Here is a tiny trained network, its code and every weight. The questions are about switching its units off for an input and a target symbol, where a switched-off unit gives its printed mean instead of its output.

import numpy as np


def w(rows, s, z=0):
    codes = np.array(rows[::2]) - 128.0
    scale = np.full(codes.shape[1], s)
    scale[-1] = z or s
    return codes * scale


def f(y):
    return y / 2 * (1 + np.tanh(0.7978845608 * (y + 0.044715 * y**3)))


def softmax(a):
    e = np.exp(a - a.max(-1, keepdims=True))
    return e / e.sum(-1, keepdims=True)


def log_softmax(a):
    a = a - a.max(-1, keepdims=True)
    return a - np.log(np.exp(a).sum(-1, keepdims=True))


def net(x, mask):
    ids = ['ΓΩεζηλσ'.index(c) for c in x.split()]
    T = len(ids)
    res = E[ids] + P[:T]
    u = 0
    for l in range(2):
        r = res
        for j in range(2):
            rows = slice(2 * j, 2 * j + 2)
            q, k, v = (r @ M[l][rows].T for M in (Q, K, V))
            z = softmax(np.where(np.tri(T) > 0, q @ k.T / 2**0.5, -1e9)) @ v
            o = O[l][rows]
            res = res + np.where(mask[u + j], z, o[:, -1]) @ o[:, :-1]
        u += 2
        y = f(res @ A[l][:, :-1].T + A[l][:, -1])
        res = res + np.where(mask[u : u + 8], y, B[l][:, -1]) @ B[l][:, :-1]
        u += 8
    return log_softmax(res[-1] @ U[:, :-1].T + U[:, -1])


Q, K, V, O, A, B = {}, {}, {}, {}, {}, {}
E = w([
[63,251,40,53],'Γ',
[140,116,150,148],'Ω',
[86,117,203,162],'ε',
[97,194,109,106],'ζ',
[168,133,136,155],'η',
[148,125,159,157],'λ',
[105,190,107,118],'σ',
],0.015)
P = w([
[160,127,32,227],'0',
[210,205,168,40],'1',
[48,164,167,134],'2',
[134,108,67,111],'3',
[211,139,194,49],'4',
[93,149,133,121],'5',
[112,55,94,89],'6',
[163,142,181,47],'7',
[108,143,112,108],'8',
[102,11,94,56],'9',
[171,118,170,40],'10',
[141,115,113,113],'11',
[104,255,243,246],'12',
[178,249,128,238],'13',
],0.0094)
Q[0] = w([
[196,143,204,8],'0.h1',
[124,97,34,180],'0.h1',
[87,151,123,72],'0.h2',
[193,103,165,94],'0.h2',
],0.017)
K[0] = w([
[84,7,42,62],'0.h1',
[145,220,125,171],'0.h1',
[105,155,96,88],'0.h2',
[174,121,76,174],'0.h2',
],0.018)
V[0] = w([
[143,109,10,55],'0.h1',
[110,98,198,142],'0.h1',
[133,169,207,112],'0.h2',
[103,61,108,55],'0.h2',
],0.013)
O[0] = w([
[2,193,174,132,4],'0.h1',
[184,134,148,122,156],'0.h1',
[68,94,203,126,204],'0.h2',
[223,75,153,187,35],'0.h2',
],0.0089,0.0039)
A[0] = w([
[217,76,78,204,148],'0.n1',
[179,138,235,33,210],'0.n2',
[122,104,189,253,178],'0.n3',
[155,252,218,134,3],'0.n4',
[64,102,70,64,72],'0.n5',
[102,156,166,210,81],'0.n6',
[178,231,147,133,105],'0.n7',
[190,231,123,143,129],'0.n8',
],0.0075,0.0031)
B[0] = w([
[80,184,129,102,196],'0.n1',
[170,142,143,8,253],'0.n2',
[162,118,45,116,174],'0.n3',
[156,125,172,242,182],'0.n4',
[200,73,121,138,170],'0.n5',
[193,112,142,139,137],'0.n6',
[150,131,196,127,179],'0.n7',
[154,134,169,91,186],'0.n8',
],0.014,0.0051)
Q[1] = w([
[29,68,46,68],'1.h1',
[102,141,2,112],'1.h1',
[32,157,101,103],'1.h2',
[81,58,168,164],'1.h2',
],0.01)
K[1] = w([
[44,148,34,51],'1.h1',
[91,124,11,166],'1.h1',
[101,175,174,118],'1.h2',
[42,194,125,63],'1.h2',
],0.011)
V[1] = w([
[108,120,12,150],'1.h1',
[151,240,110,127],'1.h1',
[110,166,243,154],'1.h2',
[162,34,81,203],'1.h2',
],0.011)
O[1] = w([
[233,46,99,126,2],'1.h1',
[202,192,86,197,227],'1.h1',
[2,50,114,135,162],'1.h2',
[214,222,245,82,22],'1.h2',
],0.0065,0.012)
A[1] = w([
[211,90,191,1,4],'1.n1',
[89,57,116,54,136],'1.n2',
[175,37,62,112,117],'1.n3',
[65,116,110,102,67],'1.n4',
[66,133,72,87,71],'1.n5',
[163,194,193,28,121],'1.n6',
[102,32,182,209,71],'1.n7',
[146,147,167,227,94],'1.n8',
],0.0092,0.005)
B[1] = w([
[211,248,159,116,180],'1.n1',
[187,97,161,78,183],'1.n2',
[141,125,149,238,199],'1.n3',
[88,159,174,143,172],'1.n4',
[181,166,182,96,190],'1.n5',
[111,23,102,138,254],'1.n6',
[180,144,40,126,157],'1.n7',
[201,100,107,120,154],'1.n8',
],0.016,0.012)
U = w([
[117,188,2,215,215],'Γ',
[70,41,137,181,182],'Ω',
[178,135,197,107,105],'ε',
[74,205,183,149,89],'ζ',
[47,137,82,122,130],'η',
[37,76,62,91,192],'λ',
[76,189,154,145,3],'σ',
],0.0041,0.0024)

Each question gives the input, a string of symbols that net reads in full, and the target symbol t.
The units are the heads (2 rows each of Q, K, V and O) and the neurons (one row each of A and B). Each row of codes is followed by its name. A weight is (code - 128) times the scale printed after its matrix; where a second scale follows, it is the last column's (O, A, B and U).
mask holds one flag per unit, layer by layer, with each layer's heads first. A switched-off unit (its flag False) gives its mean, the last column of its rows in O or B, instead of its output. The means were averaged over made-up inputs and are rounded, as every weight is.
A unit's drop is (log p(t) with every unit on - log p(t) with that unit switched off) / (log p(t) with every unit on - log p(t) with every unit switched off).
The circuit of an input: a set's keep is (log p(t) with only the set's units on - log p(t) with every unit switched off) / (log p(t) with every unit on - log p(t) with every unit switched off). Starting from the 12 units with the biggest drops (on a tie, the unit counted first), units are removed one at a time, each time the one whose removal leaves the highest keep (on an exact tie, the one counted first), for as long as the keep stays at least 0.8.
circuit, biggest first: the units of the circuit, biggest drop first
most important unit: the unit with the biggest drop
top k neurons: the k neurons with the biggest drops, biggest first
input ε ε ζ Γ ε ε λ η, target λ: top 3 neurons => 1.n6, 0.n2, 1.n3
input Ω λ η Ω ε ε ε Γ Γ ζ ζ ε ε Γ, target ε: circuit, biggest first => 0.h1, 1.h2
input ε Ω ε ζ σ ε ζ Γ ε Γ η, target Γ: top 4 neurons => 0.n4, 1.n7, 0.n6, 0.n2
input ζ η λ ε σ ε η ε λ Γ, target Γ: circuit, biggest first => 0.h2, 1.h1, 1.n3
input Γ Ω σ λ, target Γ: top 4 neurons => 0.n2, 1.n7, 1.n6, 1.n3
input ζ ε ζ ζ ε σ ε ζ ζ σ λ λ λ ζ, target λ: most important unit => 0.h1
input Ω ζ ε Ω ζ ε Γ ε ζ Ω ζ ζ ε σ, target ε: circuit, biggest first => 1.h2, 0.h1
input ε λ η λ Γ ε Γ σ, target Γ: top 4 neurons => 0.n4, 1.n7, 0.n2, 0.n6
input ε η σ λ ζ, target λ: top 2 neurons => 0.n2, 1.n6
input ζ λ Γ ε ζ Ω Γ ζ, target Γ: circuit, biggest first => 0.n4, 0.h1, 1.n7, 1.h2
input σ Ω Γ Γ Γ λ ε ε σ ζ ε, target ζ: circuit, biggest first => 0.h1, 1.h1, 1.n4
input ζ ζ ε λ Γ, target λ: circuit, biggest first => 1.n3, 1.n1
input Γ ε ζ ε σ ε η, target Γ: top 3 neurons => 0.n2, 1.n7, 1.n6
input ζ Ω ζ ε, target Γ: circuit, biggest first => 1.n7, 0.n2, 0.h1, 1.h2
input Γ ε λ ζ λ, target ζ: top 2 neurons => 1.n6, 0.n3
input σ ε Ω ε ε ζ λ ζ ζ ε Γ, target ε: top 4 neurons => 1.n1, 0.n2, 0.n8, 1.n6
input σ Ω ε Ω λ ε ζ σ ε Γ λ, target Γ: top 3 neurons => 0.n4, 1.n7, 0.n6
input η η ζ ε ε σ Γ ζ ζ ε ε σ ζ ε, target ζ: most important unit => 0.n1
input Γ Ω ζ ζ ζ ε ζ ζ, target ζ: top 2 neurons => 1.n6, 0.n3
input λ ε ζ ε ζ λ ε ζ ε ε, target ε: circuit, biggest first => 0.n4, 1.n2, 1.h1, 1.n6
input Ω σ Γ σ Ω Ω λ λ ε Ω ζ ζ ζ Γ, target ζ: most important unit => 0.n4
input Ω ε Γ ε ζ Ω λ ζ ε ζ ζ ζ ζ η, target ζ: top 4 neurons => 0.n1, 0.n4, 0.n7, 1.n6
